Here is a tiny trained network, its code and every weight. The questions are about switching its units off for an input and a target symbol, where a switched-off unit gives its printed mean instead of its output.

import numpy as np


def w(rows, s, z=0):
    codes = np.array(rows[::2]) - 128.0
    scale = np.full(codes.shape[1], s)
    scale[-1] = z or s
    return codes * scale


def norm(h):
    return h / np.sqrt((h * h).mean(-1, keepdims=True) + 1e-5)


def f(y):
    return np.maximum(y, 0)


def softmax(a):
    e = np.exp(a - a.max(-1, keepdims=True))
    return e / e.sum(-1, keepdims=True)


def log_softmax(a):
    a = a - a.max(-1, keepdims=True)
    return a - np.log(np.exp(a).sum(-1, keepdims=True))


def net(x, mask):
    ids = ['ΛΞαβδηθμψω'.index(c) for c in x.split()]
    T = len(ids)
    res = E[ids] + P[:T]
    r = norm(res)
    for j in range(3):
        rows = slice(2 * j, 2 * j + 2)
        q, k, v = (r @ M[0][rows].T for M in (Q, K, V))
        z = softmax(np.where(np.tri(T) > 0, q @ k.T / 2**0.5, -1e9)) @ v
        o = O[0][rows]
        res = res + np.where(mask[j], z, o[:, -1]) @ o[:, :-1]
    y = f(norm(res) @ A[0][:, :-1].T + A[0][:, -1])
    res = res + np.where(mask[3:15], y, B[0][:, -1]) @ B[0][:, :-1]
    return log_softmax(norm(res)[-1] @ U[:, :-1].T + U[:, -1])


Q, K, V, O, A, B = {}, {}, {}, {}, {}, {}
E = w([
[93,116,201,125,119],'Λ',
[50,145,60,103,97],'Ξ',
[74,171,47,156,110],'α',
[155,30,101,198,150],'β',
[94,90,163,8,175],'δ',
[92,118,177,124,87],'η',
[174,175,98,88,158],'θ',
[185,163,178,61,110],'μ',
[131,100,68,183,25],'ψ',
[134,175,122,165,187],'ω',
],0.017)
P = w([
[175,254,182,186,103],'0',
[123,220,146,177,100],'1',
[99,174,155,173,68],'2',
[107,155,139,187,87],'3',
[70,138,103,147,72],'4',
[78,136,102,144,51],'5',
[74,165,111,160,76],'6',
],0.0049)
Q[0] = w([
[84,131,157,125,145],'h1',
[108,156,153,163,165],'h1',
[207,60,128,102,200],'h2',
[116,143,162,182,70],'h2',
[156,2,91,105,66],'h3',
[126,194,114,104,131],'h3',
],0.0087)
K[0] = w([
[44,67,29,122,161],'h1',
[71,175,117,133,104],'h1',
[125,254,164,164,120],'h2',
[82,106,60,152,143],'h2',
[103,201,115,144,112],'h3',
[129,111,87,155,134],'h3',
],0.0075)
V[0] = w([
[134,94,194,83,95],'h1',
[120,144,172,122,120],'h1',
[122,138,159,104,250],'h2',
[57,164,151,86,176],'h2',
[158,124,110,160,89],'h3',
[108,203,123,170,132],'h3',
],0.011)
O[0] = w([
[160,174,196,138,109,169],'h1',
[129,133,185,156,156,202],'h1',
[86,56,148,103,169,2],'h2',
[81,239,148,109,166,178],'h2',
[212,174,95,146,118,129],'h3',
[123,158,109,255,145,232],'h3',
],0.0077,0.0051)
A[0] = w([
[187,139,121,140,225,227],'n1',
[132,101,112,7,140,153],'n2',
[163,146,97,118,202,117],'n3',
[140,164,112,114,87,252],'n4',
[33,158,43,34,159,190],'n5',
[136,136,167,169,185,163],'n6',
[87,168,154,54,147,235],'n7',
[157,70,108,159,55,114],'n8',
[156,71,198,76,120,176],'n9',
[177,191,151,135,254,154],'n10',
[191,170,62,155,80,150],'n11',
[63,133,104,111,68,140],'n12',
],0.0088,0.0024)
B[0] = w([
[128,88,94,74,86,195],'n1',
[254,140,136,116,134,157],'n2',
[112,7,116,105,19,163],'n3',
[147,40,134,153,143,249],'n4',
[168,138,139,49,140,219],'n5',
[53,124,120,47,58,207],'n6',
[153,109,201,92,180,226],'n7',
[135,59,210,161,203,182],'n8',
[178,139,176,85,160,162],'n9',
[95,106,147,42,52,239],'n10',
[152,105,98,150,134,253],'n11',
[119,147,97,107,174,210],'n12',
],0.0072,0.0048)
U = w([
[96,148,235,145,138,98],'Λ',
[136,212,82,87,157,145],'Ξ',
[119,89,107,139,200,62],'α',
[189,2,123,48,114,170],'β',
[68,118,201,11,232,145],'δ',
[162,203,183,86,44,255],'η',
[42,61,122,20,49,4],'θ',
[186,146,177,29,181,95],'μ',
[234,116,102,132,60,31],'ψ',
[18,120,88,71,155,211],'ω',
],0.0078,0.0027)

Each question gives the input, a string of symbols that net reads in full, and the target symbol t.
The units are the heads (2 rows each of Q, K, V and O) and the neurons (one row each of A and B). Each row of codes is followed by its name. A weight is (code - 128) times the scale printed after its matrix; where a second scale follows, it is the last column's (O, A, B and U).
mask holds one flag per unit, heads first, then neurons. A switched-off unit (its flag False) gives its mean, the last column of its rows in O or B, instead of its output. The means were averaged over made-up inputs and are rounded, as every weight is.
A unit's drop is (log p(t) with every unit on - log p(t) with that unit switched off) / (log p(t) with every unit on - log p(t) with every unit switched off).
The circuit of an input: a set's keep is (log p(t) with only the set's units on - log p(t) with every unit switched off) / (log p(t) with every unit on - log p(t) with every unit switched off). Starting from the 12 units with the biggest drops (on a tie, the unit counted first), units are removed one at a time, each time the one whose removal leaves the highest keep (on an exact tie, the one counted first), for as long as the keep stays at least 0.8.
units of the circuit, in order: the units of the circuit, biggest drop first
k most important neurons: the k neurons with the biggest drops, biggest first
which heads matter: for each layer, one digit per head in row order, 1 if its drop is at least 0.15 and else 0, layers parted by /
drop of u: that unit's drop, to one decimal
input δ η ω η δ Λ, target δ: which heads matter => 011
input Λ β β β ω, target β: units of the circuit, in order => h2
input η β Ξ, target β: units of the circuit, in order => h2, n8
input η η δ Ξ, target δ: units of the circuit, in order => h2, n7, n5
input α Ξ ω η β β η, target β: which heads matter => 110
input θ β ω Λ β ω θ, target β: which heads matter => 000
input Ξ μ δ ω, target δ: which heads matter => 011
input Ξ ψ ω, target ψ: which heads matter => 011
input ω ψ η, target ψ: which heads matter => 010
input δ α Ξ, target δ: which heads matter => 010
input ω ω α ω ω θ θ, target θ: 2 most important neurons => n3, n10
input θ η η δ η, target δ: drop of h2 => 0.7
input η η Ξ, target Ξ: drop of n1 => 0.0
input ω η θ μ ω δ η, target δ: drop of h2 => 0.9
